Here is a tiny trained network, its code and every weight. The questions are about switching its units off for an input and a target symbol, where a switched-off unit gives its printed mean instead of its output.

import numpy as np


def w(rows, s, z=0):
    codes = np.array(rows[::2]) - 128.0
    scale = np.full(codes.shape[1], s)
    scale[-1] = z or s
    return codes * scale


def norm(h):
    return h / np.sqrt((h * h).mean(-1, keepdims=True) + 1e-5)


def f(y):
    return np.maximum(y, 0)


def softmax(a):
    e = np.exp(a - a.max(-1, keepdims=True))
    return e / e.sum(-1, keepdims=True)


def log_softmax(a):
    a = a - a.max(-1, keepdims=True)
    return a - np.log(np.exp(a).sum(-1, keepdims=True))


def net(x, mask):
    ids = ['ΓΣΦεμτψ'.index(c) for c in x.split()]
    T = len(ids)
    res = E[ids] + P[:T]
    r = norm(res)
    for j in range(3):
        rows = slice(2 * j, 2 * j + 2)
        q, k, v = (r @ M[0][rows].T for M in (Q, K, V))
        z = softmax(np.where(np.tri(T) > 0, q @ k.T / 2**0.5, -1e9)) @ v
        o = O[0][rows]
        res = res + np.where(mask[j], z, o[:, -1]) @ o[:, :-1]
    y = f(norm(res) @ A[0][:, :-1].T + A[0][:, -1])
    res = res + np.where(mask[3:15], y, B[0][:, -1]) @ B[0][:, :-1]
    return log_softmax(norm(res)[-1] @ U[:, :-1].T + U[:, -1])


Q, K, V, O, A, B = {}, {}, {}, {}, {}, {}
E = w([
[130,114,114],'Γ',
[125,5,109],'Σ',
[148,100,125],'Φ',
[154,92,121],'ε',
[129,114,115],'μ',
[127,113,105],'τ',
[154,131,132],'ψ',
],0.018)
P = w([
[23,214,208],'0',
[132,66,98],'1',
[168,49,97],'2',
[211,34,112],'3',
[208,50,103],'4',
[253,35,122],'5',
],0.0038)
Q[0] = w([
[72,126,182],'h0',
[254,31,56],'h0',
[66,35,195],'h1',
[109,215,204],'h1',
[58,203,159],'h2',
[34,73,117],'h2',
],0.0068)
K[0] = w([
[255,47,12],'h0',
[88,212,234],'h0',
[237,133,121],'h1',
[154,50,18],'h1',
[67,141,96],'h2',
[94,48,3],'h2',
],0.0073)
V[0] = w([
[183,74,255],'h0',
[141,142,46],'h0',
[166,87,122],'h1',
[128,190,176],'h1',
[92,158,133],'h2',
[154,94,162],'h2',
],0.0094)
O[0] = w([
[155,139,19,159],'h0',
[15,73,229,3],'h0',
[51,177,39,147],'h1',
[253,82,151,54],'h1',
[193,146,73,25],'h2',
[29,201,68,210],'h2',
],0.0047,0.0032)
A[0] = w([
[108,75,115,168],'n0',
[104,245,155,146],'n1',
[37,249,95,138],'n2',
[37,175,136,141],'n3',
[85,96,48,93],'n4',
[61,147,254,253],'n5',
[83,96,78,105],'n6',
[192,228,145,142],'n7',
[175,159,200,147],'n8',
[243,107,94,177],'n9',
[236,89,17,141],'n10',
[161,150,86,127],'n11',
],0.0078,0.0027)
B[0] = w([
[150,167,140,184],'n0',
[89,95,138,129],'n1',
[117,17,166,148],'n2',
[192,93,161,143],'n3',
[152,59,165,184],'n4',
[50,255,84,182],'n5',
[182,130,185,169],'n6',
[194,94,100,143],'n7',
[79,25,116,148],'n8',
[135,176,183,216],'n9',
[84,152,161,255],'n10',
[53,167,107,159],'n11',
],0.006,0.0075)
U = w([
[136,132,201,76],'Γ',
[80,103,80,52],'Σ',
[214,192,142,112],'Φ',
[11,199,164,116],'ε',
[139,161,55,255],'μ',
[101,36,137,108],'τ',
[149,136,219,102],'ψ',
],0.011,0.0027)

Each question gives the input, a string of symbols that net reads in full, and the target symbol t.
The units are the heads (2 rows each of Q, K, V and O) and the neurons (one row each of A and B). Each row of codes is followed by its name. A weight is (code - 128) times the scale printed after its matrix; where a second scale follows, it is the last column's (O, A, B and U).
mask holds one flag per unit, heads first, then neurons. A switched-off unit (its flag False) gives its mean, the last column of its rows in O or B, instead of its output. The means were averaged over made-up inputs and are rounded, as every weight is.
A unit's drop is (log p(t) with every unit on - log p(t) with that unit switched off) / (log p(t) with every unit on - log p(t) with every unit switched off).
The circuit of an input: a set's keep is (log p(t) with only the set's units on - log p(t) with every unit switched off) / (log p(t) with every unit on - log p(t) with every unit switched off). Starting from the 12 units with the biggest drops (on a tie, the unit counted first), units are removed one at a time, each time the one whose removal leaves the highest keep (on an exact tie, the one counted first), for as long as the keep stays at least 0.8.
circuit, biggest first: the units of the circuit, biggest drop first
most important unit: the unit with the biggest drop
k most important neurons: the k neurons with the biggest drops, biggest first
heads that matter: for each layer, one digit per head in row order, 1 if its drop is at least 0.15 and else 0, layers parted by /
drop when u is switched off: that unit's drop, to one decimal
input ψ ε τ, target Φ: most important unit : h1
input Σ τ μ Σ Σ μ, target τ: heads that matter : 010
input τ Γ ε, target ε: circuit, biggest first : [h0 n5]
input Σ τ μ Σ τ τ, target τ: heads that matter : 010
input τ τ Σ τ τ τ, target ε: heads that matter : 100
input τ Φ Φ Φ ε, target ε: circuit, biggest first : [h0 n5 h1]
input μ μ μ τ Σ Γ, target ψ: 2 most important neurons : [n5 n11]
input τ τ ε τ Σ Φ, target ε: circuit, biggest first : [h0 n5 h1]
input ε τ Φ ψ, target Σ: heads that matter : 111
input μ ψ Γ, target ψ: heads that matter : 000
input ε Γ Φ, target Σ: heads that matter : 110
input ψ ψ ψ τ Γ, target Φ: 2 most important neurons : [n9 n5]
input Φ Φ ε, target μ: heads that matter : 100
input Σ Φ ε τ Σ Γ, target τ: heads that matter : 010
input ψ Γ ψ τ Φ τ, target Φ: 2 most important neurons : [n9 n5]
input μ τ Γ ψ Σ μ, target ψ: circuit, biggest first : [h0]
input Σ ψ ε ψ τ, target τ: heads that matter : 000
input τ τ ψ, target ε: heads that matter : 100
input Σ ε τ μ ψ, target τ: heads that matter : 010
input ψ μ ψ μ, target Φ: circuit, biggest first : [h1]
input ψ ε τ Σ ε, target Φ: 2 most important neurons : [n9 n10]
input ε μ Φ τ ε, target Σ: drop when h2 is switched off : 0.2
